The rows lie along a hidden order. The number after each row says roughly how far along it the row is, from 0 to 10. A new part has a new order.
In the rows, 128 means zero.
[144, 142, 133, 132, 134, 142, 136, 132, 142, 132, 139, 143, 172, 188, 150, 125, 129] : 10
[143, 135, 134, 156, 129, 127, 137, 137, 135, 135, 130, 145, 158, 128, 147, 126, 128] : 4
[128, 116, 147, 131, 127, 115, 126, 141, 137, 124, 126, 122, 139, 144, 135, 129, 129] : 3
[147, 117, 150, 139, 127, 116, 125, 138, 141, 125, 130, 126, 159, 157, 125, 124, 129] : 6
[137, 132, 136, 144, 129, 131, 127, 131, 129, 131, 128, 146, 108, 181, 126, 129, 127] : 3
[144, 138, 148, 153, 134, 126, 138, 131, 142, 136, 130, 155, 163, 189, 126, 127, 128] : 6
[130, 118, 150, 162, 128, 123, 131, 140, 123, 126, 129, 155, 146, 177, 125, 126, 134] : 2
[131, 126, 144, 140, 130, 127, 129, 138, 122, 126, 129, 128, 133, 184, 125, 127, 133] : 3
[149, 116, 153, 147, 128, 116, 129, 139, 124, 125, 129, 124, 150, 180, 118, 124, 130] : 5
[139, 129, 142, 126, 127, 130, 127, 127, 143, 128, 127, 126, 124, 170, 127, 129, 128] : 6
[135, 121, 137, 157, 127, 118, 132, 142, 126, 134, 128, 145, 156, 151, 124, 125, 130] : 4
[128, 145, 127, 158, 130, 132, 135, 134, 127, 137, 128, 150, 119, 139, 150, 141, 133] : 2
[142, 124, 146, 115, 130, 124, 131, 129, 122, 129, 130, 124, 126, 187, 127, 128, 128] : 6
[140, 144, 123, 151, 137, 169, 137, 124, 132, 140, 142, 151, 133, 211, 135, 128, 127] : 10
[135, 121, 143, 163, 130, 130, 134, 139, 247, 138, 131, 148, 131, 201, 121, 138, 134] : 1
[136, 149, 122, 145, 133, 129, 133, 126, 145, 137, 138, 138, 148, 163, 131, 129, 129] : 8
[141, 123, 150, 152, 126, 116, 128, 134, 129, 125, 127, 146, 149, 161, 130, 126, 130] : 4
[130, 124, 143, 160, 129, 134, 132, 136, 119, 130, 132, 156, 116, 200, 124, 140, 133] : 0
[130, 143, 128, 157, 136, 141, 139, 133, 135, 138, 132, 149, 134, 157, 145, 129, 127] : 4
[136, 145, 123, 149, 134, 127, 135, 126, 139, 137, 136, 142, 144, 138, 150, 129, 127] : 6
[121, 133, 131, 134, 130, 147, 125, 124, 129, 131, 126, 153, 89, 211, 125, 146, 127] : 2
[127, 129, 140, 150, 130, 138, 128, 131, 123, 138, 129, 153, 91, 154, 147, 144, 132] : 0
[129, 130, 128, 153, 128, 131, 136, 136, 125, 136, 129, 148, 121, 136, 146, 128, 133] : 3
[143, 125, 148, 143, 134, 126, 132, 134, 136, 128, 130, 148, 141, 194, 122, 126, 129] : 6
[132, 140, 129, 159, 135, 128, 138, 136, 124, 135, 129, 148, 171, 151, 147, 137, 134] : 3
[146, 119, 151, 144, 134, 120, 134, 136, 140, 126, 131, 146, 179, 160, 124, 124, 129] : 6
[125, 132, 138, 147, 128, 133, 130, 132, 129, 129, 131, 148, 119, 195, 127, 142, 132] : 0
[149, 131, 133, 165, 133, 154, 142, 133, 130, 136, 145, 151, 169, 141, 143, 117, 130] : 10
[141, 127, 144, 129, 127, 121, 127, 131, 131, 125, 128, 126, 148, 162, 130, 126, 129] : 6
[130, 125, 144, 160, 130, 131, 132, 141, 121, 130, 130, 151, 134, 193, 123, 126, 133] : 1
[140, 130, 140, 142, 136, 136, 129, 133, 139, 131, 129, 152, 117, 198, 125, 129, 128] : 4
[137, 114, 154, 172, 128, 114, 133, 149, 121, 126, 130, 140, 168, 180, 120, 122, 130] : 3
[141, 118, 139, 169, 134, 118, 141, 144, 122, 134, 131, 150, 153, 119, 146, 123, 134] : 2
[130, 144, 132, 153, 134, 129, 137, 135, 139, 136, 129, 151, 157, 135, 147, 143, 132] : 3
[140, 115, 139, 146, 129, 138, 128, 132, 123, 131, 130, 151, 112, 202, 126, 130, 127] : 4
[124, 137, 134, 138, 129, 140, 125, 129, 129, 131, 127, 150, 98, 189, 129, 132, 132] : 1
[137, 148, 119, 144, 136, 146, 136, 121, 135, 140, 141, 152, 139, 222, 144, 132, 127] : 10
[138, 144, 127, 145, 134, 128, 133, 126, 144, 135, 134, 150, 158, 177, 128, 128, 128] : 7
[141, 144, 131, 149, 135, 134, 136, 126, 140, 137, 140, 148, 145, 209, 147, 128, 127] : 7
[141, 121, 144, 167, 134, 123, 138, 136, 137, 127, 133, 147, 168, 168, 126, 128, 129] : 6
[139, 133, 141, 126, 128, 147, 128, 129, 130, 127, 127, 137, 136, 179, 126, 127, 128] : 5
[121, 153, 114, 138, 129, 150, 134, 123, 121, 142, 129, 151, 83, 170, 145, 145, 131] : 0
[130, 137, 133, 118, 131, 137, 126, 123, 128, 130, 128, 125, 107, 189, 125, 132, 127] : 4
[129, 141, 132, 152, 133, 121, 135, 140, 133, 136, 127, 136, 172, 115, 151, 127, 134] : 3
[131, 125, 143, 156, 129, 137, 138, 136, 121, 137, 131, 149, 126, 176, 125, 129, 128] : 4
[130, 144, 145, 152, 129, 134, 137, 133, 124, 137, 129, 153, 110, 151, 145, 141, 133] : 3
[135, 133, 133, 143, 131, 144, 128, 126, 123, 133, 127, 146, 93, 224, 121, 131, 133] : 3
[143, 138, 133, 165, 136, 127, 139, 131, 140, 139, 140, 150, 159, 128, 149, 127, 131] : 5
[145, 117, 152, 144, 134, 141, 132, 137, 138, 124, 129, 127, 184, 161, 126, 123, 129] : 9
[136, 141, 129, 152, 137, 131, 135, 130, 143, 134, 140, 150, 150, 153, 147, 128, 128] : 5
[138, 152, 123, 141, 136, 161, 135, 122, 140, 137, 137, 151, 132, 190, 145, 131, 127] : 8
[141, 142, 132, 152, 135, 125, 138, 128, 141, 129, 140, 147, 149, 177, 128, 129, 128] : 7
[127, 131, 139, 145, 128, 133, 129, 133, 125, 129, 127, 149, 113, 198, 128, 141, 133] : 1
[128, 140, 143, 155, 126, 127, 135, 139, 122, 136, 129, 150, 118, 128, 144, 127, 134] : 2
[129, 156, 120, 129, 136, 147, 131, 116, 144, 141, 139, 150, 108, 196, 152, 134, 126] : 7
[139, 130, 139, 149, 128, 131, 128, 125, 141, 129, 127, 150, 118, 190, 129, 130, 128] : 5
[139, 149, 139, 153, 136, 134, 135, 131, 126, 138, 129, 157, 145, 136, 150, 130, 128] : 4
[141, 124, 131, 168, 132, 125, 136, 131, 132, 133, 129, 146, 160, 172, 147, 126, 129] : 4
[125, 132, 140, 126, 131, 137, 132, 131, 123, 131, 129, 154, 111, 187, 125, 131, 127] : 3
[146, 123, 144, 144, 132, 139, 134, 127, 110, 132, 134, 157, 109, 235, 117, 128, 129] : 5
[135, 122, 143, 164, 130, 137, 135, 137, 115, 131, 132, 153, 127, 219, 119, 139, 133] : 1
[130, 134, 132, 156, 134, 125, 137, 142, 125, 135, 129, 147, 166, 132, 149, 126, 134] : 3

[145, 160, 115, 159, 124, 150, 112, 156, 124, 96, 111, 149, 112, 137, 112, 135, 125, 112, 122, 140, 125, 127, 114, 81, 138, 126, 129, 157, 116, 132, 136, 115, 134, 111, 133, 127, 135, 129, 142, 128, 111] : 3
[155, 121, 132, 118, 130, 121, 139, 112, 134, 179, 162, 125, 105, 126, 119, 114, 164, 126, 77, 128, 122, 123, 114, 111, 134, 118, 147, 152, 131, 126, 117, 150, 88, 94, 142, 123, 115, 150, 105, 139, 145] : 7
[97, 211, 137, 179, 124, 138, 177, 123, 113, 75, 42, 134, 141, 128, 108, 155, 92, 161, 172, 131, 108, 213, 113, 105, 138, 136, 142, 148, 124, 134, 120, 90, 156, 157, 111, 126, 182, 117, 89, 116, 117] : 6
[116, 217, 146, 152, 139, 135, 172, 110, 110, 135, 29, 142, 117, 123, 97, 138, 118, 156, 127, 132, 95, 245, 92, 79, 138, 125, 141, 149, 133, 134, 106, 112, 112, 79, 131, 125, 125, 146, 62, 137, 133] : 8
[96, 140, 116, 166, 111, 143, 120, 132, 129, 59, 122, 128, 141, 139, 121, 157, 110, 141, 165, 136, 136, 143, 135, 113, 135, 137, 119, 138, 121, 131, 145, 100, 155, 156, 115, 130, 165, 99, 129, 116, 99] : 2
[188, 133, 120, 137, 120, 116, 166, 124, 146, 158, 132, 153, 126, 137, 125, 108, 163, 120, 103, 132, 123, 73, 110, 89, 133, 122, 159, 158, 118, 130, 133, 147, 119, 144, 139, 121, 158, 147, 125, 125, 146] : 4
[129, 141, 115, 147, 119, 133, 118, 146, 130, 78, 117, 141, 134, 139, 135, 144, 96, 107, 149, 137, 127, 102, 134, 133, 129, 138, 106, 130, 117, 127, 153, 110, 162, 130, 109, 127, 157, 109, 156, 116, 117] : 1
[127, 120, 118, 156, 116, 140, 110, 145, 135, 61, 141, 130, 141, 139, 119, 160, 102, 119, 150, 136, 137, 111, 136, 157, 127, 139, 113, 127, 114, 129, 155, 100, 155, 148, 107, 131, 150, 101, 158, 121, 106] : 0
[137, 161, 134, 138, 128, 125, 171, 106, 126, 170, 116, 129, 112, 132, 100, 126, 174, 139, 94, 131, 120, 163, 104, 79, 147, 120, 158, 163, 137, 130, 115, 136, 90, 57, 146, 123, 125, 155, 77, 142, 149] : 9
[50, 144, 137, 119, 128, 139, 113, 119, 105, 121, 117, 109, 123, 114, 139, 146, 94, 139, 158, 128, 132, 170, 133, 169, 115, 136, 96, 111, 131, 122, 101, 110, 143, 110, 112, 129, 116, 108, 99, 131, 116] : 7
[126, 147, 142, 118, 131, 129, 152, 100, 112, 173, 105, 141, 109, 112, 126, 117, 150, 149, 113, 125, 117, 172, 107, 121, 116, 122, 127, 142, 132, 123, 86, 138, 104, 95, 130, 126, 110, 147, 67, 143, 144] : 10
[110, 215, 140, 153, 128, 123, 183, 110, 107, 134, 40, 163, 122, 112, 142, 115, 95, 137, 163, 129, 90, 210, 97, 58, 119, 125, 141, 156, 120, 127, 79, 129, 147, 149, 110, 115, 155, 138, 90, 120, 141] : 9
[177, 154, 124, 137, 118, 114, 157, 106, 129, 182, 124, 154, 97, 125, 134, 102, 169, 114, 94, 126, 124, 81, 104, 77, 125, 112, 165, 186, 125, 117, 100, 159, 97, 110, 146, 117, 133, 153, 74, 139, 165] : 10
[127, 164, 129, 141, 124, 127, 177, 117, 125, 138, 99, 124, 144, 126, 125, 132, 129, 144, 138, 133, 113, 178, 111, 96, 139, 128, 146, 139, 129, 136, 127, 127, 130, 134, 120, 121, 167, 135, 112, 122, 121] : 6
[118, 78, 108, 117, 123, 132, 46, 134, 120, 116, 195, 149, 101, 124, 156, 127, 103, 96, 143, 132, 139, 41, 149, 169, 109, 129, 76, 183, 109, 112, 119, 135, 139, 126, 125, 126, 94, 106, 180, 126, 121] : 1
[169, 160, 134, 147, 118, 118, 198, 107, 143, 171, 112, 115, 130, 139, 101, 114, 196, 141, 98, 127, 134, 140, 109, 53, 150, 119, 180, 168, 146, 131, 137, 132, 99, 109, 148, 125, 160, 155, 76, 132, 153] : 10
[68, 197, 122, 146, 147, 143, 122, 132, 91, 102, 40, 143, 118, 128, 144, 132, 69, 106, 171, 140, 105, 184, 111, 80, 142, 128, 107, 134, 123, 130, 111, 114, 170, 87, 109, 121, 137, 129, 119, 125, 118] : 5
[129, 119, 124, 122, 121, 127, 73, 130, 131, 129, 162, 139, 107, 124, 145, 121, 125, 98, 118, 132, 131, 82, 128, 149, 110, 122, 113, 129, 123, 116, 119, 135, 126, 101, 122, 126, 108, 119, 121, 140, 129] : 4
[123, 211, 151, 127, 144, 124, 199, 114, 122, 151, 36, 106, 155, 136, 97, 137, 143, 154, 107, 130, 105, 255, 103, 85, 156, 127, 154, 136, 155, 147, 135, 116, 119, 81, 122, 125, 150, 149, 96, 126, 127] : 9
[118, 157, 131, 116, 128, 117, 185, 123, 128, 165, 96, 115, 148, 130, 143, 122, 150, 137, 117, 132, 114, 179, 118, 82, 142, 125, 139, 138, 140, 135, 123, 144, 129, 130, 114, 116, 181, 145, 128, 117, 114] : 7
[116, 89, 107, 126, 126, 139, 26, 140, 113, 105, 179, 164, 89, 119, 158, 123, 89, 87, 151, 133, 127, 36, 142, 160, 103, 129, 82, 114, 99, 110, 105, 142, 145, 113, 119, 127, 91, 106, 162, 133, 119] : 0
[177, 143, 127, 144, 127, 130, 169, 114, 148, 138, 126, 120, 124, 144, 88, 134, 183, 156, 79, 131, 125, 201, 107, 90, 151, 123, 163, 160, 137, 138, 145, 131, 85, 109, 150, 126, 142, 148, 103, 131, 142] : 5
[158, 98, 137, 146, 111, 127, 186, 103, 142, 134, 184, 100, 139, 131, 92, 151, 180, 198, 83, 128, 149, 181, 124, 101, 138, 126, 169, 150, 139, 136, 131, 122, 80, 140, 146, 129, 124, 118, 71, 133, 127] : 6
[114, 138, 139, 119, 134, 135, 115, 110, 114, 147, 97, 148, 97, 116, 119, 134, 128, 132, 113, 129, 118, 156, 110, 125, 115, 123, 107, 137, 125, 119, 96, 132, 104, 66, 128, 127, 81, 148, 75, 152, 146] : 8
[88, 155, 128, 133, 122, 131, 108, 133, 114, 92, 111, 150, 110, 126, 148, 128, 100, 96, 157, 134, 120, 97, 124, 137, 113, 127, 99, 123, 120, 112, 102, 122, 158, 123, 112, 123, 138, 112, 119, 132, 121] : 5
[137, 135, 133, 114, 123, 117, 182, 96, 127, 202, 142, 116, 115, 126, 135, 107, 166, 145, 96, 124, 135, 146, 115, 84, 135, 116, 164, 156, 140, 124, 101, 156, 99, 113, 142, 120, 141, 148, 82, 133, 139] : 10
[178, 186, 130, 147, 128, 120, 161, 107, 130, 166, 88, 152, 98, 134, 102, 108, 154, 119, 88, 131, 112, 119, 94, 67, 142, 118, 161, 180, 134, 126, 114, 140, 104, 84, 154, 121, 136, 163, 67, 140, 163] : 9
[134, 148, 131, 131, 124, 123, 200, 105, 129, 182, 123, 138, 112, 125, 125, 106, 163, 135, 101, 129, 119, 128, 109, 82, 144, 117, 152, 164, 131, 132, 105, 155, 98, 111, 142, 119, 140, 153, 79, 135, 150] : 9
[146, 112, 130, 84, 135, 114, 166, 113, 136, 214, 172, 93, 118, 135, 132, 108, 192, 133, 71, 128, 135, 133, 135, 115, 152, 115, 150, 130, 149, 133, 127, 166, 75, 88, 145, 120, 132, 148, 129, 133, 137] : 7
[109, 145, 123, 148, 118, 138, 96, 145, 122, 84, 110, 138, 133, 134, 135, 143, 102, 100, 161, 137, 123, 108, 131, 141, 125, 136, 105, 125, 119, 124, 140, 109, 167, 134, 102, 127, 156, 109, 145, 122, 110] : 2
[112, 134, 119, 135, 128, 135, 74, 153, 126, 89, 136, 152, 122, 135, 136, 137, 102, 78, 147, 137, 122, 65, 136, 171, 124, 132, 85, 115, 114, 120, 148, 120, 162, 106, 115, 125, 129, 112, 169, 127, 118] : 0
[118, 144, 145, 123, 131, 127, 156, 94, 113, 175, 109, 132, 114, 114, 123, 130, 132, 166, 108, 126, 121, 212, 86, 94, 128, 120, 135, 144, 128, 124, 91, 142, 89, 98, 136, 124, 109, 146, 78, 143, 145] : 10
